Here is a tiny trained network, its code and every weight. The questions are about switching its units off for an input and a target symbol, where a switched-off unit gives its printed mean instead of its output.

import numpy as np


def w(rows, s, z=0):
    codes = np.array(rows[::2]) - 128.0
    scale = np.full(codes.shape[1], s)
    scale[-1] = z or s
    return codes * scale


def norm(h):
    return h / np.sqrt((h * h).mean(-1, keepdims=True) + 1e-5)


def f(y):
    return y / 2 * (1 + np.tanh(0.7978845608 * (y + 0.044715 * y**3)))


def softmax(a):
    e = np.exp(a - a.max(-1, keepdims=True))
    return e / e.sum(-1, keepdims=True)


def log_softmax(a):
    a = a - a.max(-1, keepdims=True)
    return a - np.log(np.exp(a).sum(-1, keepdims=True))


def net(x, mask):
    ids = ['ΘΛΦΩαβεζημξπτψ'.index(c) for c in x.split()]
    T = len(ids)
    res = E[ids] + P[:T]
    u = 0
    for l in range(2):
        r = norm(res)
        for j in range(3):
            rows = slice(3 * j, 3 * j + 3)
            q, k, v = (r @ M[l][rows].T for M in (Q, K, V))
            z = softmax(np.where(np.tri(T) > 0, q @ k.T / 3**0.5, -1e9)) @ v
            o = O[l][rows]
            res = res + np.where(mask[u + j], z, o[:, -1]) @ o[:, :-1]
        u += 3
        y = f(norm(res) @ A[l][:, :-1].T + A[l][:, -1])
        res = res + np.where(mask[u : u + 4], y, B[l][:, -1]) @ B[l][:, :-1]
        u += 4
    return log_softmax(norm(res)[-1] @ U[:, :-1].T + U[:, -1])


Q, K, V, O, A, B = {}, {}, {}, {}, {}, {}
E = w([
[76,238,120,122,158,170],'Θ',
[162,188,28,187,51,175],'Λ',
[146,141,100,116,93,113],'Φ',
[141,111,117,150,125,11],'Ω',
[48,113,64,127,111,151],'α',
[180,158,153,127,89,135],'β',
[152,129,177,112,151,143],'ε',
[110,80,107,81,121,142],'ζ',
[142,156,147,169,116,97],'η',
[85,112,94,62,233,235],'μ',
[54,10,180,90,148,150],'ξ',
[138,120,164,54,58,139],'π',
[128,161,135,119,164,165],'τ',
[82,108,160,195,176,164],'ψ',
],0.011)
P = w([
[3,126,160,152,14,89],'0',
[31,123,156,151,46,108],'1',
[49,123,148,142,75,128],'2',
[62,121,145,148,92,136],'3',
[77,117,137,145,113,151],'4',
[83,116,128,147,122,157],'5',
[93,108,123,156,129,158],'6',
[96,107,121,154,144,162],'7',
[102,100,112,151,151,168],'8',
[105,100,110,156,162,174],'9',
[116,92,110,163,170,177],'10',
],0.0035)
Q[0] = w([
[226,113,74,195,14,40],'L0H1',
[204,210,209,55,158,175],'L0H1',
[107,80,101,1,234,213],'L0H1',
[112,135,245,223,173,135],'L0H2',
[243,193,202,72,5,182],'L0H2',
[11,95,173,76,185,182],'L0H2',
[66,17,7,170,47,37],'L0H3',
[29,64,158,213,139,105],'L0H3',
[147,82,183,196,76,59],'L0H3',
],0.0065)
K[0] = w([
[251,145,89,123,112,8],'L0H1',
[124,236,215,105,84,149],'L0H1',
[84,108,107,78,130,239],'L0H1',
[120,139,235,222,206,115],'L0H2',
[193,125,174,176,21,207],'L0H2',
[87,79,109,112,254,183],'L0H2',
[80,46,84,170,42,29],'L0H3',
[37,98,159,194,152,124],'L0H3',
[150,126,236,197,89,100],'L0H3',
],0.0074)
V[0] = w([
[186,157,47,179,108,93],'L0H1',
[198,122,186,150,142,126],'L0H1',
[163,179,154,116,113,199],'L0H1',
[84,165,112,104,141,3],'L0H2',
[59,91,105,135,119,111],'L0H2',
[138,130,135,123,131,194],'L0H2',
[76,49,112,195,94,50],'L0H3',
[146,129,173,192,184,65],'L0H3',
[91,118,120,92,122,139],'L0H3',
],0.0043)
O[0] = w([
[97,228,174,75,157,159,6],'L0H1',
[177,132,182,119,164,119,77],'L0H1',
[232,122,53,93,201,118,145],'L0H1',
[221,97,106,142,210,234,8],'L0H2',
[200,132,90,139,113,120,194],'L0H2',
[58,141,109,122,43,110,189],'L0H2',
[138,164,140,48,253,183,159],'L0H3',
[86,127,101,103,197,125,129],'L0H3',
[115,148,84,158,94,169,155],'L0H3',
],0.0035,0.0023)
A[0] = w([
[131,85,199,139,81,64,159],'L0N1',
[102,93,129,169,111,110,74],'L0N2',
[254,190,188,83,82,175,191],'L0N3',
[127,141,191,142,111,118,254],'L0N4',
],0.0064,0.0022)
B[0] = w([
[78,71,31,143,29,170,212],'L0N1',
[186,209,23,71,102,168,192],'L0N2',
[108,71,252,253,48,89,255],'L0N3',
[158,49,75,208,50,216,247],'L0N4',
],0.0041,0.0024)
Q[1] = w([
[2,99,74,86,166,191],'L1H1',
[118,144,151,207,61,172],'L1H1',
[149,185,63,133,81,161],'L1H1',
[142,193,116,145,21,176],'L1H2',
[144,164,210,199,81,162],'L1H2',
[122,177,72,115,186,112],'L1H2',
[33,57,76,238,130,140],'L1H3',
[213,173,184,15,135,172],'L1H3',
[36,60,81,158,147,89],'L1H3',
],0.0097)
K[1] = w([
[58,113,64,146,178,133],'L1H1',
[165,99,132,186,136,49],'L1H1',
[169,175,30,86,104,89],'L1H1',
[109,168,108,120,25,172],'L1H2',
[130,145,190,178,103,180],'L1H2',
[120,210,47,122,177,127],'L1H2',
[202,130,101,141,197,60],'L1H3',
[44,128,152,122,56,254],'L1H3',
[165,123,137,89,196,67],'L1H3',
],0.012)
V[1] = w([
[129,95,71,169,148,56],'L1H1',
[118,132,157,141,58,205],'L1H1',
[157,157,112,142,179,24],'L1H1',
[182,71,176,148,164,116],'L1H2',
[118,129,193,165,77,168],'L1H2',
[107,125,120,135,106,1],'L1H2',
[147,135,152,133,98,241],'L1H3',
[130,130,125,134,133,68],'L1H3',
[183,156,158,111,173,140],'L1H3',
],0.0058)
O[1] = w([
[104,124,158,80,110,124,155],'L1H1',
[214,140,130,152,220,128,227],'L1H1',
[47,132,94,127,54,80,3],'L1H1',
[68,179,22,142,163,82,84],'L1H2',
[197,169,118,80,172,47,225],'L1H2',
[2,141,169,158,61,43,113],'L1H2',
[29,158,55,205,185,63,117],'L1H3',
[178,94,175,104,99,173,128],'L1H3',
[161,136,95,207,163,138,25],'L1H3',
],0.0044,0.0042)
A[1] = w([
[1,100,138,196,132,188,134],'L1N1',
[97,55,104,24,166,193,92],'L1N2',
[168,157,89,140,219,171,94],'L1N3',
[102,151,226,114,37,42,252],'L1N4',
],0.0058,0.0032)
B[1] = w([
[64,110,76,146,153,134,254],'L1N1',
[196,206,128,143,98,2,222],'L1N2',
[100,94,198,91,47,150,225],'L1N3',
[35,157,94,43,142,151,247],'L1N4',
],0.0058,0.0035)
U = w([
[108,246,160,145,136,191,1],'Θ',
[185,211,75,179,103,165,135],'Λ',
[95,225,155,102,169,69,148],'Φ',
[149,102,205,93,181,77,67],'Ω',
[92,160,4,141,104,114,131],'α',
[99,129,172,197,57,73,118],'β',
[189,42,47,166,86,133,57],'ε',
[200,129,97,114,131,51,244],'ζ',
[185,181,169,178,177,83,151],'η',
[175,150,60,64,194,163,147],'μ',
[125,19,105,106,144,46,53],'ξ',
[67,105,137,31,81,150,112],'π',
[217,96,182,107,98,185,156],'τ',
[82,85,129,188,172,176,140],'ψ',
],0.015,0.0051)

Each question gives the input, a string of symbols that net reads in full, and the target symbol t.
The units are the heads (3 rows each of Q, K, V and O) and the neurons (one row each of A and B). Each row of codes is followed by its name. A weight is (code - 128) times the scale printed after its matrix; where a second scale follows, it is the last column's (O, A, B and U).
mask holds one flag per unit, layer by layer, with each layer's heads first. A switched-off unit (its flag False) gives its mean, the last column of its rows in O or B, instead of its output. The means were averaged over made-up inputs and are rounded, as every weight is.
A unit's drop is (log p(t) with every unit on - log p(t) with that unit switched off) / (log p(t) with every unit on - log p(t) with every unit switched off).
The circuit of an input: a set's keep is (log p(t) with only the set's units on - log p(t) with every unit switched off) / (log p(t) with every unit on - log p(t) with every unit switched off). Starting from the 12 units with the biggest drops (on a tie, the unit counted first), units are removed one at a time, each time the one whose removal leaves the highest keep (on an exact tie, the one counted first), for as long as the keep stays at least 0.8.
units of the circuit, in order: the units of the circuit, biggest drop first
k most important neurons: the k neurons with the biggest drops, biggest first
k most important neurons of layer l: the k neurons of layer l with the biggest drops, biggest first
heads that matter: for each layer, one digit per head in row order, 1 if its drop is at least 0.15 and else 0, layers parted by /
input ψ ψ Ω ψ ξ ψ τ Λ, target π: heads that matter	111 / 100
input β η Ω β Φ ψ α ψ β ε η, target τ: units of the circuit, in order	(L1H3)
input β Ω ψ β τ ε π η, target π: units of the circuit, in order	(L1H1 L1N4)
input π Ω μ ψ α ζ ψ, target τ: heads that matter	001 / 001
input ψ Λ ψ τ α ε Ω ψ α, target τ: units of the circuit, in order	(L1H3 L1N4)
input Φ Θ Ω β α μ, target π: 2 most important neurons of layer 1	(L1N1 L1N2)
input β Θ η, target η: heads that matter	111 / 010
input ψ τ ε β ψ τ π ψ ε, target ε: units of the circuit, in order	(L0H3 L0N1)
input Ω ψ ψ β τ α τ ψ α ψ Θ, target π: units of the circuit, in order	(L1H1 L0H3)
input ψ μ τ Ω ψ ψ ψ ψ β, target π: units of the circuit, in order	(L0H2 L1N4)
input β π Ω π τ τ Λ ψ Θ, target π: units of the circuit, in order	(L1H1 L1H3)
input β Φ τ Ω ψ τ, target τ: 4 most important neurons	(L0N3 L0N2 L0N4 L1N1)
input Ω ξ ψ, target π: 2 most important neurons	(L0N2 L0N1)
input μ ξ ψ τ α ψ β ζ, target ζ: units of the circuit, in order	(L1N2)
input τ β μ ψ β μ Φ, target Φ: 2 most important neurons	(L1N4 L0N3)
input ζ β β ψ ξ ε ψ η, target η: 2 most important neurons of layer 0	(L0N4 L0N3)
input Θ ζ ζ τ β Ω β μ β μ, target τ: heads that matter	111 / 001
input ψ β Φ ψ ψ β ψ Λ Ω, target π: heads that matter	100 / 011
input Φ ψ ε, target ε: heads that matter	000 / 000
input τ Ω μ ψ η β, target π: most important neuron	(L1N4)
input τ ψ Ω α ψ ψ ψ, target τ: heads that matter	000 / 001
input ψ Ω ξ τ Θ Θ ψ ψ β β μ, target π: heads that matter	111 / 111
input Λ β Ω, target π: units of the circuit, in order	(L1H3 L1N4)
input ξ ψ μ ψ μ ψ Ω α Ω, target Ω: 2 most important neurons of layer 1	(L1N3 L1N1)
input Ω τ ζ Φ μ Φ ζ, target τ: heads that matter	111 / 001
input Ω ψ ψ β μ ψ ψ τ β ζ α, target π: 4 most important neurons	(L0N3 L0N1 L0N4 L1N1)
input β τ ψ ψ ζ β ζ π β β, target β: units of the circuit, in order	(L0N3)
input Ω ψ Φ, target π: 4 most important neurons	(L0N3 L0N2 L1N4 L1N2)
input μ ψ ψ μ ζ τ β ψ ξ, target ξ: 2 most important neurons	(L1N2 L1N4)
input ψ β Ω Φ η ψ ε Ω, target Ω: 2 most important neurons of layer 0	(L0N2 L0N4)
